Below are the code and all the weights of a small trained network. Each question names an input and a target symbol and asks about switching units off, where a switched-off unit gives its printed mean instead of its output.

import numpy as np


def w(rows, s, z=0):
    codes = np.array(rows[::2]) - 128.0
    scale = np.full(codes.shape[1], s)
    scale[-1] = z or s
    return codes * scale


def f(y):
    return np.maximum(y, 0)


def softmax(a):
    e = np.exp(a - a.max(-1, keepdims=True))
    return e / e.sum(-1, keepdims=True)


def log_softmax(a):
    a = a - a.max(-1, keepdims=True)
    return a - np.log(np.exp(a).sum(-1, keepdims=True))


def net(x, mask):
    ids = ['αεηθλμξπστψ'.index(c) for c in x.split()]
    T = len(ids)
    res = E[ids] + P[:T]
    u = 0
    for l in range(2):
        q, k, v = (res @ M[l].T for M in (Q, K, V))
        z = softmax(np.where(np.tri(T) > 0, q @ k.T / 3**0.5, -1e9)) @ v
        res = res + np.where(mask[u], z, O[l][:, -1]) @ O[l][:, :-1]
        u += 1
        y = f(res @ A[l][:, :-1].T + A[l][:, -1])
        res = res + np.where(mask[u : u + 12], y, B[l][:, -1]) @ B[l][:, :-1]
        u += 12
    return log_softmax(res[-1] @ U[:, :-1].T + U[:, -1])


Q, K, V, O, A, B = {}, {}, {}, {}, {}, {}
E = w([
[57,49,137,88,116,179,173,143],'α',
[206,180,169,119,132,151,166,242],'ε',
[86,121,113,152,201,121,88,128],'η',
[149,177,163,88,110,144,186,151],'θ',
[209,93,166,71,93,67,60,75],'λ',
[124,44,173,80,95,120,130,41],'μ',
[94,143,109,146,246,109,50,75],'ξ',
[115,206,118,107,145,170,31,107],'π',
[128,91,136,205,142,192,50,154],'σ',
[188,170,85,185,115,158,113,75],'τ',
[77,177,73,163,110,167,150,155],'ψ',
],0.013)
P = w([
[108,181,225,142,211,76,124,148],'0',
[104,161,202,149,185,120,134,132],'1',
[110,148,177,153,167,141,142,128],'2',
[115,135,152,152,150,146,138,132],'3',
[121,125,126,150,145,155,128,134],'4',
[122,116,98,150,133,157,131,143],'5',
[130,114,78,149,120,157,118,143],'6',
[135,112,55,144,113,158,107,145],'7',
[137,111,33,147,102,165,97,149],'8',
[141,105,17,137,100,160,94,146],'9',
[144,97,1,142,85,152,77,153],'10',
],0.0073)
Q[0] = w([
[102,116,58,142,115,215,123,133],'L0H0',
[131,35,154,75,55,65,145,120],'L0H0',
[143,118,192,82,57,120,252,156],'L0H0',
],0.011)
K[0] = w([
[107,77,52,118,118,152,172,139],'L0H0',
[149,60,241,98,150,113,142,59],'L0H0',
[109,129,252,137,152,125,188,148],'L0H0',
],0.011)
V[0] = w([
[2,94,73,200,154,130,242,212],'L0H0',
[129,2,114,184,193,76,58,21],'L0H0',
[64,45,188,26,160,152,128,179],'L0H0',
],0.0053)
O[0] = w([
[164,186,172,199,54,10,91,101,174],'L0H0',
[218,131,136,132,253,119,171,152,1],'L0H0',
[175,99,99,30,104,61,82,190,202],'L0H0',
],0.0071,0.00055)
A[0] = w([
[100,134,156,109,51,98,143,150,165],'L0N0',
[111,121,82,108,147,165,233,196,73],'L0N1',
[133,152,162,119,163,99,102,158,172],'L0N2',
[97,150,133,145,65,151,160,125,190],'L0N3',
[104,89,130,67,79,102,132,176,254],'L0N4',
[121,171,164,151,173,115,102,144,165],'L0N5',
[94,74,156,103,110,97,74,81,121],'L0N6',
[108,129,49,209,170,164,92,109,235],'L0N7',
[1,93,145,142,177,171,138,106,80],'L0N8',
[203,161,208,156,154,151,90,168,203],'L0N9',
[191,159,151,98,105,33,124,120,127],'L0N10',
[169,211,194,90,165,131,204,240,55],'L0N11',
],0.0078,0.0027)
B[0] = w([
[201,92,79,99,172,205,169,128,190],'L0N0',
[128,156,224,123,92,80,104,41,150],'L0N1',
[125,154,178,151,158,106,95,123,164],'L0N2',
[149,115,79,137,101,91,168,118,192],'L0N3',
[199,119,134,135,151,174,155,40,211],'L0N4',
[120,151,136,187,145,128,117,116,178],'L0N5',
[134,112,155,102,131,99,114,36,155],'L0N6',
[170,159,76,192,113,138,43,124,254],'L0N7',
[102,185,208,83,147,224,43,39,170],'L0N8',
[142,102,196,209,97,91,147,161,210],'L0N9',
[84,133,235,117,122,134,123,93,148],'L0N10',
[173,143,253,165,117,77,133,189,181],'L0N11',
],0.0067,0.0061)
Q[1] = w([
[180,145,179,123,44,116,220,137],'L1H0',
[170,137,105,254,97,222,20,49],'L1H0',
[115,187,210,160,95,130,103,134],'L1H0',
],0.0091)
K[1] = w([
[121,227,178,112,109,122,231,118],'L1H0',
[176,125,2,136,97,141,109,154],'L1H0',
[160,192,129,187,90,148,121,197],'L1H0',
],0.008)
V[1] = w([
[178,90,225,218,101,122,128,254],'L1H0',
[51,75,206,105,164,123,101,161],'L1H0',
[200,117,162,89,170,66,232,30],'L1H0',
],0.005)
O[1] = w([
[74,8,69,123,160,172,135,28,255],'L1H0',
[87,90,47,88,135,99,57,202,92],'L1H0',
[169,162,70,223,103,167,254,181,102],'L1H0',
],0.0063,0.006)
A[1] = w([
[165,83,145,221,111,146,150,196,245],'L1N0',
[173,173,98,99,235,147,89,161,148],'L1N1',
[142,101,181,223,88,180,138,157,177],'L1N2',
[163,77,17,77,101,185,146,148,253],'L1N3',
[122,163,202,198,63,55,131,198,174],'L1N4',
[186,159,240,173,174,60,119,205,206],'L1N5',
[85,117,172,167,109,143,102,103,87],'L1N6',
[6,138,244,149,139,148,57,44,24],'L1N7',
[77,117,23,124,115,188,107,55,182],'L1N8',
[21,66,51,112,188,83,41,135,87],'L1N9',
[176,249,181,137,166,13,57,168,150],'L1N10',
[63,178,166,190,73,1,116,110,154],'L1N11',
],0.0059,0.0024)
B[1] = w([
[158,164,79,54,131,110,151,142,209],'L1N0',
[145,97,114,157,81,193,140,195,181],'L1N1',
[165,150,77,73,150,122,138,107,222],'L1N2',
[169,108,130,185,93,104,210,164,191],'L1N3',
[62,83,224,61,111,44,79,81,154],'L1N4',
[110,91,216,159,195,137,73,65,174],'L1N5',
[140,199,77,111,136,89,125,124,186],'L1N6',
[147,190,38,93,89,120,180,137,253],'L1N7',
[99,106,194,88,176,89,86,85,221],'L1N8',
[99,26,79,94,142,80,101,198,200],'L1N9',
[87,81,194,167,1,178,188,217,182],'L1N10',
[69,149,116,158,47,36,195,141,157],'L1N11',
],0.0067,0.0075)
U = w([
[134,89,254,60,146,134,110,60,254],'α',
[164,119,37,130,98,147,200,189,208],'ε',
[103,118,139,131,135,96,135,151,103],'η',
[115,127,127,131,128,117,132,153,98],'θ',
[127,136,123,124,136,118,129,141,61],'λ',
[121,129,128,127,133,119,128,144,55],'μ',
[124,108,143,206,133,158,120,153,108],'ξ',
[116,142,135,83,93,163,109,184,154],'π',
[124,118,72,78,159,101,98,118,99],'σ',
[140,187,104,148,174,164,125,88,40],'τ',
[105,159,120,134,86,75,125,104,141],'ψ',
],0.0093,0.0033)

Each question gives the input, a string of symbols that net reads in full, and the target symbol t.
The units are the heads (3 rows each of Q, K, V and O) and the neurons (one row each of A and B). Each row of codes is followed by its name. A weight is (code - 128) times the scale printed after its matrix; where a second scale follows, it is the last column's (O, A, B and U).
mask holds one flag per unit, layer by layer, with each layer's heads first. A switched-off unit (its flag False) gives its mean, the last column of its rows in O or B, instead of its output. The means were averaged over made-up inputs and are rounded, as every weight is.
A unit's drop is (log p(t) with every unit on - log p(t) with that unit switched off) / (log p(t) with every unit on - log p(t) with every unit switched off).
The circuit of an input: a set's keep is (log p(t) with only the set's units on - log p(t) with every unit switched off) / (log p(t) with every unit on - log p(t) with every unit switched off). Starting from the 12 units with the biggest drops (on a tie, the unit counted first), units are removed one at a time, each time the one whose removal leaves the highest keep (on an exact tie, the one counted first), for as long as the keep stays at least 0.8.
units of the circuit, in order: the units of the circuit, biggest drop first
unit that matters most: the unit with the biggest drop
k most important neurons: the k neurons with the biggest drops, biggest first
top k neurons in layer l: the k neurons of layer l with the biggest drops, biggest first
input θ σ σ σ ξ θ, target ε: units of the circuit, in order => [L1H0, L0N7, L1N8]
input η η τ θ α η α ψ η, target ψ: units of the circuit, in order => [L0H0, L1H0, L1N11, L0N0]
input η α α θ λ ε θ σ ε π λ, target ε: 2 most important neurons => [L0N8, L1N3]
input θ τ ψ α ε μ ξ τ θ τ π, target τ: units of the circuit, in order => [L0H0, L1H0, L0N7]
input σ σ θ α ξ θ τ η, target τ: 2 most important neurons => [L0N8, L1N7]
input ξ σ ε θ θ μ σ θ ε λ α, target α: unit that matters most => L0N1
input μ ξ θ θ τ ξ, target τ: units of the circuit, in order => [L0H0, L0N8, L1N7]
input ξ ξ η, target ξ: top 2 neurons in layer 1 => [L1N5, L1N10]
input σ τ θ π, target τ: units of the circuit, in order => [L0H0, L0N8, L1N7, L1N9]
input τ π ξ ξ θ, target α: units of the circuit, in order => [L1N5, L0N11]
input α π α α ε ξ ξ λ π α θ, target α: 3 most important neurons => [L0N10, L0N11, L1N7]
input μ σ σ α ψ θ ξ, target ψ: top 2 neurons in layer 1 => [L1N11, L1N7]
input λ α μ σ ε ε θ ξ, target ξ: 2 most important neurons => [L0N7, L1N10]
input ψ θ ξ, target ψ: 3 most important neurons => [L1N7, L1N11, L0N0]
input ψ ψ σ, target ψ: 2 most important neurons => [L1N11, L1N7]
input τ ξ λ θ σ ξ, target σ: top 2 neurons in layer 0 => [L0N9, L0N4]
input θ ξ θ ψ α α α, target ε: top 2 neurons in layer 1 => [L1N3, L1N5]
input σ ε ψ θ ψ ξ η, target ψ: 2 most important neurons => [L1N11, L0N0]
input θ μ λ ε π η, target π: unit that matters most => L1H0
input θ τ λ α θ θ, target ε: most important neuron => [L0N0]
input μ π η θ θ μ μ ε θ π ξ, target π: 2 most important neurons => [L1N10, L0N8]
input ψ μ α ξ τ α, target ε: 2 most important neurons => [L0N7, L1N3]
input π π α σ π σ η σ τ, target τ: 2 most important neurons => [L0N7, L1N9]
input θ σ σ τ ξ η, target τ: 2 most important neurons => [L0N8, L0N7]
